Below are the code and all the weights of a small trained network. Each question names an input and a class and asks about switching units off, where a switched-off unit gives its printed mean instead of its output.

import numpy as np


def w(rows, s, z=0):
    codes = np.array(rows[::2]) - 128.0
    scale = np.full(codes.shape[1], s)
    scale[-1] = z or s
    return codes * scale


def f(y):
    return np.maximum(y, 0)


def log_softmax(a):
    a = a - a.max(-1, keepdims=True)
    return a - np.log(np.exp(a).sum(-1, keepdims=True))


def net(x, mask):
    res = np.array(x, float).reshape(1, 7) / 4 @ E
    y = f(res @ A[0][:, :-1].T + A[0][:, -1])
    res = res + np.where(mask, y, B[0][:, -1]) @ B[0][:, :-1]
    return log_softmax(res[-1] @ U[:, :-1].T + U[:, -1])


A, B = {}, {}
E = w([
[74,1,250,202],'x0',
[233,18,92,129],'x1',
[9,149,169,122],'x2',
[137,92,37,247],'x3',
[44,68,48,90],'x4',
[5,40,214,109],'x5',
[76,235,156,225],'x6',
],0.0058)
A[0] = w([
[5,159,145,118,141],'neuron 1',
[180,99,168,72,212],'neuron 2',
[139,107,169,89,127],'neuron 3',
[187,169,37,119,253],'neuron 4',
[109,86,109,83,230],'neuron 5',
[176,68,113,158,35],'neuron 6',
[174,153,163,112,139],'neuron 7',
[129,122,191,118,224],'neuron 8',
[123,92,105,43,212],'neuron 9',
[71,143,56,124,217],'neuron 10',
[58,132,197,106,129],'neuron 11',
[119,57,146,149,214],'neuron 12',
],0.013,0.0027)
B[0] = w([
[133,180,255,228,247],'neuron 1',
[81,180,150,73,179],'neuron 2',
[98,176,120,95,159],'neuron 3',
[228,216,145,70,242],'neuron 4',
[146,170,87,66,172],'neuron 5',
[101,61,179,145,172],'neuron 6',
[147,179,178,131,163],'neuron 7',
[116,195,131,101,177],'neuron 8',
[129,187,47,23,184],'neuron 9',
[209,155,164,130,195],'neuron 10',
[101,190,142,130,217],'neuron 11',
[65,77,110,79,186],'neuron 12',
],0.0083,0.012)
U = w([
[117,129,80,179,2],'0',
[211,187,122,120,197],'1',
[115,3,84,176,162],'2',
[82,140,84,67,112],'3',
[101,139,209,161,118],'4',
],0.011,0.0085)

Each question gives the input, the list of numbers given to net, and the class t.
The units are the neurons (one row each of A and B). Each row of codes is followed by its name. A weight is (code - 128) times the scale printed after its matrix; where a second scale follows, it is the last column's (A, B and U).
mask holds one flag per neuron, in row order. A switched-off neuron (its flag False) gives its mean, the last column of its row in B, instead of its output. The means were averaged over made-up inputs and are rounded, as every weight is.
A unit's drop is (log p(t) with every unit on - log p(t) with that unit switched off) / (log p(t) with every unit on - log p(t) with every unit switched off).
The circuit of an input: a set's keep is (log p(t) with only the set's units on - log p(t) with every unit switched off) / (log p(t) with every unit on - log p(t) with every unit switched off). Starting from all 12 units, units are removed one at a time, each time the one whose removal leaves the highest keep (on an exact tie, the one counted first), for as long as the keep stays at least 0.8.
circuit, biggest first: the units of the circuit, biggest drop first
most important unit: the unit with the biggest drop
top k neurons: the k neurons with the biggest drops, biggest first
drop when u is switched off: that unit's drop, to one decimal
input [6,5,-4,-8,-2,-3,6], class 4: most important unit => neuron 4
input [4,-2,-6,-7,6,-5,1], class 3: circuit, biggest first => (neuron 1; neuron 10)
input [8,6,8,7,1,6,-6], class 2: top 3 neurons => (neuron 4; neuron 6; neuron 12)
input [-5,6,-2,0,-1,2,-8], class 3: circuit, biggest first => (neuron 1; neuron 9)
input [-2,-8,-1,-8,-2,2,-8], class 3: circuit, biggest first => (neuron 4; neuron 9)
input [3,4,5,5,-4,0,-1], class 2: top 2 neurons => (neuron 1; neuron 4)
input [6,2,3,7,6,2,-8], class 2: top 2 neurons => (neuron 4; neuron 6)
input [-8,0,6,6,8,7,4], class 4: top 2 neurons => (neuron 1; neuron 4)
input [-8,-7,-1,6,6,6,6], class 4: top 2 neurons => (neuron 1; neuron 9)
input [8,-3,5,8,0,1,-8], class 2: top 2 neurons => (neuron 4; neuron 12)
input [8,8,4,-1,-6,-7,8], class 4: top 2 neurons => (neuron 4; neuron 9)
input [2,3,5,3,-8,3,-6], class 3: top 2 neurons => (neuron 1; neuron 12)
input [8,6,-1,1,-8,-3,-8], class 2: drop when neuron 6 is switched off => 0.4
input [7,-4,-5,8,-8,-4,-7], class 4: most important unit => neuron 6
input [0,7,-4,-3,7,0,2], class 3: drop when neuron 9 is switched off => 0.1
input [8,8,-5,3,8,-7,-1], class 2: drop when neuron 6 is switched off => 0.2
